Here is a tiny trained network, its code and every weight. The questions are about switching its units off for an input and a class, where a switched-off unit gives its printed mean instead of its output.

import numpy as np


def w(rows, s, z=0):
    codes = np.array(rows[::2]) - 128.0
    scale = np.full(codes.shape[1], s)
    scale[-1] = z or s
    return codes * scale


def f(y):
    return y / 2 * (1 + np.tanh(0.7978845608 * (y + 0.044715 * y**3)))


def log_softmax(a):
    a = a - a.max(-1, keepdims=True)
    return a - np.log(np.exp(a).sum(-1, keepdims=True))


def net(x, mask):
    res = np.array(x, float).reshape(1, 5) / 4 @ E
    y = f(res @ A[0][:, :-1].T + A[0][:, -1])
    res = res + np.where(mask, y, B[0][:, -1]) @ B[0][:, :-1]
    return log_softmax(res[-1] @ U[:, :-1].T + U[:, -1])


A, B = {}, {}
E = w([
[90,35,137,201,142,179,179,143],'x0',
[122,143,118,140,234,121,94,227],'x1',
[226,129,144,113,109,141,189,184],'x2',
[135,98,255,82,174,122,124,91],'x3',
[89,220,192,162,102,217,140,150],'x4',
],0.0082)
A[0] = w([
[26,108,115,130,152,94,45,73,141],'n0',
[97,36,146,179,143,155,177,138,122],'n1',
[128,142,118,138,228,135,78,195,27],'n2',
[172,180,162,53,111,90,62,117,118],'n3',
[136,135,116,140,207,118,97,194,44],'n4',
[136,124,16,126,109,155,132,153,93],'n5',
[116,50,142,206,126,153,140,141,77],'n6',
[37,233,167,176,133,213,96,112,119],'n7',
[179,35,67,75,152,79,116,123,124],'n8',
[28,125,96,142,159,123,29,74,112],'n9',
[118,126,92,119,108,148,138,131,7],'n10',
[102,162,116,154,241,120,92,207,81],'n11',
[135,111,131,128,2,147,190,12,92],'n12',
[96,49,127,177,123,160,196,110,112],'n13',
[122,136,42,160,77,142,127,159,58],'n14',
[234,128,128,101,119,157,198,197,102],'n15',
[41,153,90,183,169,113,51,56,113],'n16',
[154,37,69,108,147,37,101,100,80],'n17',
[123,155,28,173,109,138,139,140,121],'n18',
[176,214,104,62,103,76,58,95,101],'n19',
[140,33,64,92,149,56,84,98,88],'n20',
[116,152,44,155,84,105,150,175,110],'n21',
[139,134,123,147,142,139,125,114,70],'n22',
[155,218,122,79,114,104,89,108,97],'n23',
[85,34,141,154,125,174,152,150,106],'n24',
[143,68,255,86,194,119,121,92,180],'n25',
[159,216,138,105,93,58,80,112,58],'n26',
[94,209,167,131,68,238,105,166,60],'n27',
[153,130,133,145,227,120,108,234,91],'n28',
[128,144,40,167,92,119,129,148,107],'n29',
[158,103,142,116,12,123,164,42,67],'n30',
[127,157,48,172,82,157,103,156,92],'n31',
[133,154,45,192,91,125,128,151,104],'n32',
[240,133,134,112,113,136,191,192,89],'n33',
[95,46,130,163,135,164,172,141,88],'n34',
[163,192,111,59,121,82,80,118,87],'n35',
],0.0071,0.0019)
B[0] = w([
[209,90,116,107,71,199,167,104,203],'n0',
[92,120,88,139,198,187,88,169,207],'n1',
[75,164,79,174,39,58,107,35,205],'n2',
[102,131,112,142,195,193,89,153,205],'n3',
[89,170,101,186,69,81,117,61,191],'n4',
[148,136,198,121,183,128,100,109,203],'n5',
[77,115,72,129,203,174,116,171,184],'n6',
[162,158,178,161,93,143,236,185,254],'n7',
[116,217,177,181,112,153,182,147,227],'n8',
[228,39,96,98,24,216,173,88,203],'n9',
[145,156,131,121,133,122,109,110,123],'n10',
[75,151,97,186,58,73,106,48,235],'n11',
[51,163,91,195,84,60,90,47,253],'n12',
[65,129,75,145,186,160,83,182,198],'n13',
[169,131,168,114,183,122,96,94,195],'n14',
[219,66,83,145,35,197,157,79,212],'n15',
[221,59,98,109,55,200,153,82,202],'n16',
[131,230,199,206,132,113,241,213,229],'n17',
[152,114,202,90,199,121,79,94,213],'n18',
[87,105,75,147,193,199,104,186,234],'n19',
[145,220,198,192,117,110,244,206,227],'n20',
[140,126,165,141,182,154,108,93,209],'n21',
[143,129,111,125,130,105,130,146,120],'n22',
[81,151,74,135,171,192,115,179,202],'n23',
[95,130,87,125,199,176,95,181,193],'n24',
[208,136,224,89,254,142,32,53,251],'n25',
[70,115,42,135,197,179,107,197,200],'n26',
[121,210,190,201,135,106,209,179,234],'n27',
[86,144,102,195,63,61,95,32,237],'n28',
[168,134,220,75,233,111,72,100,201],'n29',
[44,152,94,209,73,51,82,49,222],'n30',
[176,134,197,78,192,115,96,105,205],'n31',
[161,137,185,94,184,125,86,93,208],'n32',
[212,45,52,112,25,217,167,79,207],'n33',
[83,126,84,131,181,180,100,180,187],'n34',
[91,126,72,145,171,182,115,180,201],'n35',
],0.0062,0.0055)
U = w([
[128,195,189,179,121,120,245,190,130],'0',
[64,142,75,179,83,62,70,51,117],'1',
[80,112,46,129,179,185,70,211,125],'2',
[180,123,230,91,185,126,49,84,132],'3',
[212,65,78,116,66,184,174,102,150],'4',
[119,105,140,94,109,103,137,152,254],'5',
[130,105,119,77,109,69,127,169,73],'6',
[113,92,109,68,118,65,141,152,72],'7',
],0.011,0.0056)

Each question gives the input, the list of numbers given to net, and the class t.
The units are the neurons (one row each of A and B). Each row of codes is followed by its name. A weight is (code - 128) times the scale printed after its matrix; where a second scale follows, it is the last column's (A, B and U).
mask holds one flag per neuron, in row order. A switched-off neuron (its flag False) gives its mean, the last column of its row in B, instead of its output. The means were averaged over made-up inputs and are rounded, as every weight is.
A unit's drop is (log p(t) with every unit on - log p(t) with that unit switched off) / (log p(t) with every unit on - log p(t) with every unit switched off).
The circuit of an input: a set's keep is (log p(t) with only the set's units on - log p(t) with every unit switched off) / (log p(t) with every unit on - log p(t) with every unit switched off). Starting from the 12 units with the biggest drops (on a tie, the unit counted first), units are removed one at a time, each time the one whose removal leaves the highest keep (on an exact tie, the one counted first), for as long as the keep stays at least 0.8.
units of the circuit, in order: the units of the circuit, biggest drop first
unit that matters most: the unit with the biggest drop
top k neurons: the k neurons with the biggest drops, biggest first
drop of u: that unit's drop, to one decimal
input [6,6,-1,1,-4], class 1: unit that matters most -> n28
input [-2,6,-8,6,0], class 4: units of the circuit, in order -> n9; n0
input [5,8,-2,-5,8], class 0: top 2 neurons -> n7; n27
input [4,7,7,5,-2], class 1: units of the circuit, in order -> n28; n2
input [-6,4,-8,0,6], class 4: units of the circuit, in order -> n9; n16
input [-8,-5,-6,3,-8], class 0: top 2 neurons -> n20; n17
input [-1,-2,-4,-5,6], class 0: top 3 neurons -> n7; n27; n25
input [0,-6,0,6,-3], class 1: top 3 neurons -> n30; n12; n29
input [7,-4,-6,-3,-8], class 0: top 3 neurons -> n20; n17; n8
input [2,6,8,7,-5], class 4: top 2 neurons -> n33; n15
input [1,-8,7,1,-4], class 1: top 2 neurons -> n30; n12
input [6,-3,2,0,-7], class 0: top 3 neurons -> n17; n20; n8
input [-8,3,0,-3,7], class 2: top 3 neurons -> n26; n19; n23
input [0,8,-3,-7,5], class 1: units of the circuit, in order -> n11
input [-6,5,-8,4,-3], class 4: top 3 neurons -> n9; n0; n16
input [-3,-7,-2,5,6], class 1: top 2 neurons -> n12; n30
input [-7,3,1,2,-6], class 2: drop of n13 -> -0.1
input [-4,4,-4,-2,6], class 0: drop of n27 -> 0.2
input [-1,2,1,-6,3], class 3: drop of n29 -> 0.0
input [1,-4,-6,0,-7], class 0: units of the circuit, in order -> n20
